[[154 117]
 [124 152]]
|
[[154 117]]

[[144 130  98 124 117 158]
 [157 111 151 123 144 109]
 [131 133 157 107 119 140]
 [125 140 127 142  98 135]]
|
[[144 130  98 124 117 158]
 [131 133 157 107 119 140]]

[[115  99 138 121]
 [108 116 143 104]
 [108 132 146 102]
 [114 100 138 120]
 [108 118 143 104]]
|
[[115  99 138 121]
 [108 132 146 102]
 [108 118 143 104]]

[[120 117 128 122 126 121 126]
 [121 115 128 122 126 119 124]
 [115 115 127 124 126 117 123]
 [112 110 120 119 125 115 124]
 [120 114 128 123 126 119 125]
 [134 143 122 124 125 135 130]
 [134 128 126 119 126 125 124]
 [146 152 124 128 127 142 132]
 [146 152 125 128 127 143 132]]
|
[[120 117 128 122 126 121 126]
 [115 115 127 124 126 117 123]
 [120 114 128 123 126 119 125]
 [134 128 126 119 126 125 124]
 [146 152 125 128 127 143 132]]

[[116 125 124 113 123 111 129]
 [149 149 127 101 126 123 111]
 [142 143 121 110 133 119 138]
 [152 146 129 103 123 122 116]
 [138 120 129 115 136 100 112]]
|
[[116 125 124 113 123 111 129]
 [142 143 121 110 133 119 138]
 [138 120 129 115 136 100 112]]

[[116 150 123 121 135 134 129 111 146 142 130 109 118]
 [145 119 124 108 116 149 148 109 146 134 136 112 147]]
|
[[116 150 123 121 135 134 129 111 146 142 130 109 118]]

[[132 135 129 114 118 130 139]
 [124 149 122 119 123 129 122]
 [135 131 129 128 129 124 132]
 [157 109 121 136 127 111 128]
 [131 147 121 129 142 111 126]
 [133 139 116 130 125 124 123]
 [143 149 133 131 137 131 135]]
|
[[132 135 129 114 118 130 139]
 [135 131 129 128 129 124 132]
 [131 147 121 129 142 111 126]
 [143 149 133 131 137 131 135]]

[[140 151 128]
 [127 135 137]
 [149 141 150]]
|
[[140 151 128]
 [149 141 150]]

[[142 113 133 118 129 130]
 [119 133 143 121 128 137]
 [131 105 143 154 130 124]
 [137 123 119 130 135 122]
 [115 127 126 131 146 113]
 [123 124 125 134 118 146]
 [130 132 111 121 137 136]
 [118 137 117 150 122 126]
 [115 115 122 140 142 146]]
|
[[142 113 133 118 129 130]
 [131 105 143 154 130 124]
 [115 127 126 131 146 113]
 [130 132 111 121 137 136]
 [115 115 122 140 142 146]]
---
[[130 130 130 128]
 [126 157 146 127]
 [134 107 129 129]
 [115 111 127 132]
 [100 133 142 124]
 [132 119 126 145]
 [127 154 122 130]
 [116 138 119 124]]
|
[[134 107 129 129]
 [115 111 127 132]
 [132 119 126 145]
 [130 130 130 128]
 [100 133 142 124]
 [116 138 119 124]
 [127 154 122 130]
 [126 157 146 127]]

[[144 140 127 133 124 121 145 108 121 134 101 151 128]
 [125 124 129 128 128 128 126 135 129 126 132 124 129]
 [145 142 127 133 120 119 147 106 119 137  99 154 127]
 [127 125 128 126 126 126 128 130 127 122 129 127 132]
 [136 133 127 129 128 125 137 119 125 124 115 139 132]
 [140 136 129 133 123 121 143 115 122 133 106 146 128]]
|
[[125 124 129 128 128 128 126 135 129 126 132 124 129]
 [127 125 128 126 126 126 128 130 127 122 129 127 132]
 [136 133 127 129 128 125 137 119 125 124 115 139 132]
 [140 136 129 133 123 121 143 115 122 133 106 146 128]
 [144 140 127 133 124 121 145 108 121 134 101 151 128]
 [145 142 127 133 120 119 147 106 119 137  99 154 127]]

[[103 140]
 [107 106]]
|
[[107 106]
 [103 140]]

[[113 118 122 133 143 124 112 125]
 [124 151 106 111 132 125 118 123]
 [124 138 149 139 128 127 115 121]
 [123 131 129 125 137 131 123 120]]
|
[[113 118 122 133 143 124 112 125]
 [123 131 129 125 137 131 123 120]
 [124 138 149 139 128 127 115 121]
 [124 151 106 111 132 125 118 123]]

[[125 120 113 127]
 [120 103 129 130]]
|
[[120 103 129 130]
 [125 120 113 127]]

[[130 139 115 131 118]
 [135 138 103 123 127]
 [137 140 124 126 114]
 [130 134 110 128 114]
 [134 128 107 121 129]]
|
[[134 128 107 121 129]
 [130 134 110 128 114]
 [135 138 103 123 127]
 [130 139 115 131 118]
 [137 140 124 126 114]]
---
[[141 112 140 120 112 136 125 133 146 139 130 139 124]
 [127 117 130 122 129 123 126 133 130 131 129 133 129]
 [121 132 112 140 101 128 126 122 128 127 147 144 121]
 [131 118 121 114 109 130 130 137 131 152 140 137 134]
 [126 126 117 140 133 128 131 129 129 123 115 112 137]
 [124 127 132 147 125 130 123 133 125 140 116 120 117]]
|
[[121 132 112 140 101 128 126 122 128 127 147 144 121]
 [124 127 132 147 125 130 123 133 125 140 116 120 117]
 [126 126 117 140 133 128 131 129 129 123 115 112 137]
 [127 117 130 122 129 123 126 133 130 131 129 133 129]
 [131 118 121 114 109 130 130 137 131 152 140 137 134]
 [141 112 140 120 112 136 125 133 146 139 130 139 124]]

[[148 157]
 [103 144]]
|
[[103 144]
 [148 157]]

[[131 127 129 128 125 127 127 134 133 120]
 [130 130 127 133 121 152 130 126 129 123]
 [125 128 127 127 117 122 130 123 124 125]
 [129 128 128 134 129 126 128 117 130 131]
 [127 129 127 135 125 106 131 141 131 122]]
|
[[125 128 127 127 117 122 130 123 124 125]
 [127 129 127 135 125 106 131 141 131 122]
 [129 128 128 134 129 126 128 117 130 131]
 [130 130 127 133 121 152 130 126 129 123]
 [131 127 129 128 125 127 127 134 133 120]]

[[126 123 123 116 133 125 133 106 110 146]
 [114 120 133 119 131 142 124 108 115 141]]
|
[[114 120 133 119 131 142 124 108 115 141]
 [126 123 123 116 133 125 133 106 110 146]]

[[145 124 131]
 [128 107 120]
 [129 115 154]
 [140 134 131]
 [121 115 137]
 [126 134 134]]
|
[[121 115 137]
 [126 134 134]
 [128 107 120]
 [129 115 154]
 [140 134 131]
 [145 124 131]]

[[122 111 120 121 130 136]
 [108 118 113 110 138 129]
 [113 143 141 108 122 121]
 [109 119 133 121 138 114]
 [101 122 131 127 153 128]]
|
[[101 122 131 127 153 128]
 [108 118 113 110 138 129]
 [109 119 133 121 138 114]
 [113 143 141 108 122 121]
 [122 111 120 121 130 136]]

[[137 121 110 127 138 128 133 135 129 119 134 133 111 122 129 124]
 [119 118 146 131 120 133 122 121 112 133 124 103 142 138 116 127]
 [127 146 121 112 134 118 124 140 120 129 124 125 126 109 139 126]]
|
[[119 118 146 131 120 133 122 121 112 133 124 103 142 138 116 127]
 [127 146 121 112 134 118 124 140 120 129 124 125 126 109 139 126]
 [137 121 110 127 138 128 133 135 129 119 134 133 111 122 129 124]]

[[121 124 130 139 128 122 150]
 [127 130 108 143 135 138 129]
 [110 114 121 145 121 131 122]]
|
[[110 114 121 145 121 131 122]
 [121 124 130 139 128 122 150]
 [127 130 108 143 135 138 129]]
---
[[144 114 130 123 123 133 150 124 131]
 [151 111 137 122 127 129 146 122 132]
 [ 98 136 106 133 117 132 118 134 120]
 [133 135 154 139 139 127 126 143 129]]
|
[[144 114 130 123 123 133 150 124 131]
 [ 98 136 106 133 117 132 118 134 120]]

[[146 125 153 108]
 [154 130 131 133]]
|
[[146 125 153 108]]

[[140 145]
 [156 132]]
|
[[140 145]]

[[131 139 126 141 119 109 128 120 149 114 138 135 141]
 [130 138 124 150 117 112 128 115 137 117 137 135 135]
 [119 116 137 109 139 132 121 142 124 129 121 120 124]]
|
[[131 139 126 141 119 109 128 120 149 114 138 135 141]
 [119 116 137 109 139 132 121 142 124 129 121 120 124]]

[[120 125]
 [112 108]
 [117 148]
 [124 148]
 [130 110]
 [147 114]
 [116 106]
 [128 145]
 [147 122]
 [108 133]
 [115 153]]
|
[[120 125]
 [117 148]
 [130 110]
 [116 106]
 [147 122]
 [115 153]]

[[138 106]
 [118 129]
 [122 119]
 [137 149]
 [139 113]
 [130 133]
 [133 135]]
|
[[138 106]
 [122 119]
 [139 113]
 [133 135]]
